Below is a small trained network, with its code and all its weights. Each question gives an input and a class and asks what happens when units are switched off, that is, made to give their printed mean instead of their output.

import numpy as np


def w(rows, s, z=0):
    codes = np.array(rows[::2]) - 128.0
    scale = np.full(codes.shape[1], s)
    scale[-1] = z or s
    return codes * scale


def norm(h):
    return h / np.sqrt((h * h).mean(-1, keepdims=True) + 1e-5)


def f(y):
    return y / 2 * (1 + np.tanh(0.7978845608 * (y + 0.044715 * y**3)))


def log_softmax(a):
    a = a - a.max(-1, keepdims=True)
    return a - np.log(np.exp(a).sum(-1, keepdims=True))


def net(x, mask):
    res = np.array(x, float).reshape(1, 6) / 4 @ E
    u = 0
    for l in range(3):
        y = f(norm(res) @ A[l][:, :-1].T + A[l][:, -1])
        res = res + np.where(mask[u : u + 13], y, B[l][:, -1]) @ B[l][:, :-1]
        u += 13
    return log_softmax(norm(res)[-1] @ U[:, :-1].T + U[:, -1])


A, B = {}, {}
E = w([
[130,132,130,129],'x0',
[128,128,128,126],'x1',
[79,173,5,117],'x2',
[128,128,128,126],'x3',
[82,198,164,81],'x4',
[176,140,113,73],'x5',
],0.0024)
A[0] = w([
[10,223,114,65,72],'L0N1',
[118,200,192,128,178],'L0N2',
[117,212,118,104,74],'L0N3',
[2,196,51,38,9],'L0N4',
[118,90,122,217,181],'L0N5',
[140,132,9,150,71],'L0N6',
[35,148,71,219,121],'L0N7',
[12,152,44,176,114],'L0N8',
[161,180,42,151,111],'L0N9',
[112,175,134,156,111],'L0N10',
[63,208,34,132,138],'L0N11',
[153,20,83,98,168],'L0N12',
[193,48,150,82,181],'L0N13',
],0.0041,0.0015)
B[0] = w([
[131,202,202,151,223],'L0N1',
[61,7,74,103,178],'L0N2',
[238,124,214,112,138],'L0N3',
[161,203,118,205,244],'L0N4',
[61,158,110,130,188],'L0N5',
[95,89,101,21,193],'L0N6',
[77,45,90,92,199],'L0N7',
[109,74,160,154,229],'L0N8',
[93,59,100,72,173],'L0N9',
[68,102,181,39,123],'L0N10',
[253,56,101,214,249],'L0N11',
[137,234,138,148,195],'L0N12',
[208,159,69,182,217],'L0N13',
],0.0027,0.0017)
A[1] = w([
[156,171,180,21,60],'L1N1',
[137,155,105,193,128],'L1N2',
[130,64,163,184,199],'L1N3',
[198,172,164,123,171],'L1N4',
[90,127,90,177,138],'L1N5',
[105,165,111,95,113],'L1N6',
[137,90,51,162,97],'L1N7',
[145,238,142,70,158],'L1N8',
[2,120,76,154,179],'L1N9',
[121,168,186,139,167],'L1N10',
[98,119,191,89,121],'L1N11',
[36,135,176,157,161],'L1N12',
[175,167,161,30,6],'L1N13',
],0.0059,0.0014)
B[1] = w([
[123,75,148,189,176],'L1N1',
[127,158,173,194,187],'L1N2',
[132,203,147,143,237],'L1N3',
[87,119,36,143,243],'L1N4',
[114,133,202,186,185],'L1N5',
[137,137,96,253,115],'L1N6',
[114,109,211,17,224],'L1N7',
[146,66,85,178,214],'L1N8',
[209,110,174,143,250],'L1N9',
[127,130,89,43,184],'L1N10',
[87,111,103,105,140],'L1N11',
[134,184,54,90,198],'L1N12',
[132,87,179,148,163],'L1N13',
],0.0033,0.0019)
A[2] = w([
[179,136,41,76,126],'L2N1',
[116,218,193,188,103],'L2N2',
[160,135,137,99,69],'L2N3',
[135,107,95,24,18],'L2N4',
[123,109,126,84,46],'L2N5',
[52,177,119,29,180],'L2N6',
[60,167,107,89,88],'L2N7',
[229,170,94,148,127],'L2N8',
[164,254,78,167,124],'L2N9',
[175,11,152,123,130],'L2N10',
[201,155,175,151,254],'L2N11',
[106,11,86,156,109],'L2N12',
[133,92,148,103,33],'L2N13',
],0.0052,0.00069)
B[2] = w([
[118,181,78,38,216],'L2N1',
[111,235,162,115,232],'L2N2',
[99,142,85,194,123],'L2N3',
[106,179,109,143,141],'L2N4',
[146,162,112,153,110],'L2N5',
[92,172,128,56,128],'L2N6',
[100,138,166,99,103],'L2N7',
[97,98,40,190,253],'L2N8',
[199,62,206,188,239],'L2N9',
[84,104,142,87,251],'L2N10',
[98,156,69,138,233],'L2N11',
[119,84,253,119,232],'L2N12',
[162,62,127,214,121],'L2N13',
],0.0033,0.0019)
U = w([
[144,240,206,216,153],'0',
[100,2,219,97,203],'1',
[202,76,47,201,182],'2',
[138,126,37,30,35],'3',
[60,218,184,15,6],'4',
],0.0092,0.0018)

Each question gives the input, the list of numbers given to net, and the class t.
The units are the neurons (one row each of A and B). Each row of codes is followed by its name. A weight is (code - 128) times the scale printed after its matrix; where a second scale follows, it is the last column's (A, B and U).
mask holds one flag per neuron, layer by layer. A switched-off neuron (its flag False) gives its mean, the last column of its row in B, instead of its output. The means were averaged over made-up inputs and are rounded, as every weight is.
A unit's drop is (log p(t) with every unit on - log p(t) with that unit switched off) / (log p(t) with every unit on - log p(t) with every unit switched off).
The circuit of an input: a set's keep is (log p(t) with only the set's units on - log p(t) with every unit switched off) / (log p(t) with every unit on - log p(t) with every unit switched off). Starting from the 12 units with the biggest drops (on a tie, the unit counted first), units are removed one at a time, each time the one whose removal leaves the highest keep (on an exact tie, the one counted first), for as long as the keep stays at least 0.8.
circuit, biggest first: the units of the circuit, biggest drop first
most important unit: the unit with the biggest drop
k most important neurons: the k neurons with the biggest drops, biggest first
k most important neurons of layer l: the k neurons of layer l with the biggest drops, biggest first
drop when u is switched off: that unit's drop, to one decimal
input [3,-8,4,-3,7,1], class 2: circuit, biggest first -> L1N8, L0N11
input [5,-7,-4,6,4,2], class 1: most important unit -> L1N1
input [3,8,4,5,2,-4], class 0: 2 most important neurons -> L0N1, L0N4
input [5,-2,0,6,3,-7], class 4: circuit, biggest first -> L1N12, L2N6
input [1,-2,1,8,0,-3], class 1: 3 most important neurons -> L0N7, L0N12, L1N9
input [0,3,-1,5,1,-2], class 4: 3 most important neurons -> L0N4, L0N13, L0N11
input [4,1,0,8,-2,0], class 0: circuit, biggest first -> L1N2, L0N5
input [4,-6,6,-6,8,0], class 0: 2 most important neurons -> L0N4, L1N2
input [-3,-3,8,1,2,6], class 2: 2 most important neurons -> L0N4, L0N1
input [7,2,1,8,5,1], class 2: 2 most important neurons -> L0N4, L1N8
input [1,6,-7,-3,-1,-3], class 0: 2 most important neurons -> L1N7, L0N6
input [-7,0,5,-3,-6,2], class 3: 2 most important neurons of layer 2 -> L2N1, L2N9
input [-6,4,8,-8,-7,-3], class 1: 2 most important neurons -> L2N12, L1N7
input [-1,-6,-6,-8,1,-8], class 4: most important unit -> L0N11
input [-8,0,-7,2,4,0], class 4: 2 most important neurons of layer 1 -> L1N9, L1N10
input [-1,4,-5,-5,7,8], class 1: drop when L2N5 is switched off -> 0.0
input [-2,0,1,2,-2,-2], class 1: drop when L0N7 is switched off -> 0.1
input [5,2,-7,-4,6,0], class 4: drop when L0N9 is switched off -> 0.2
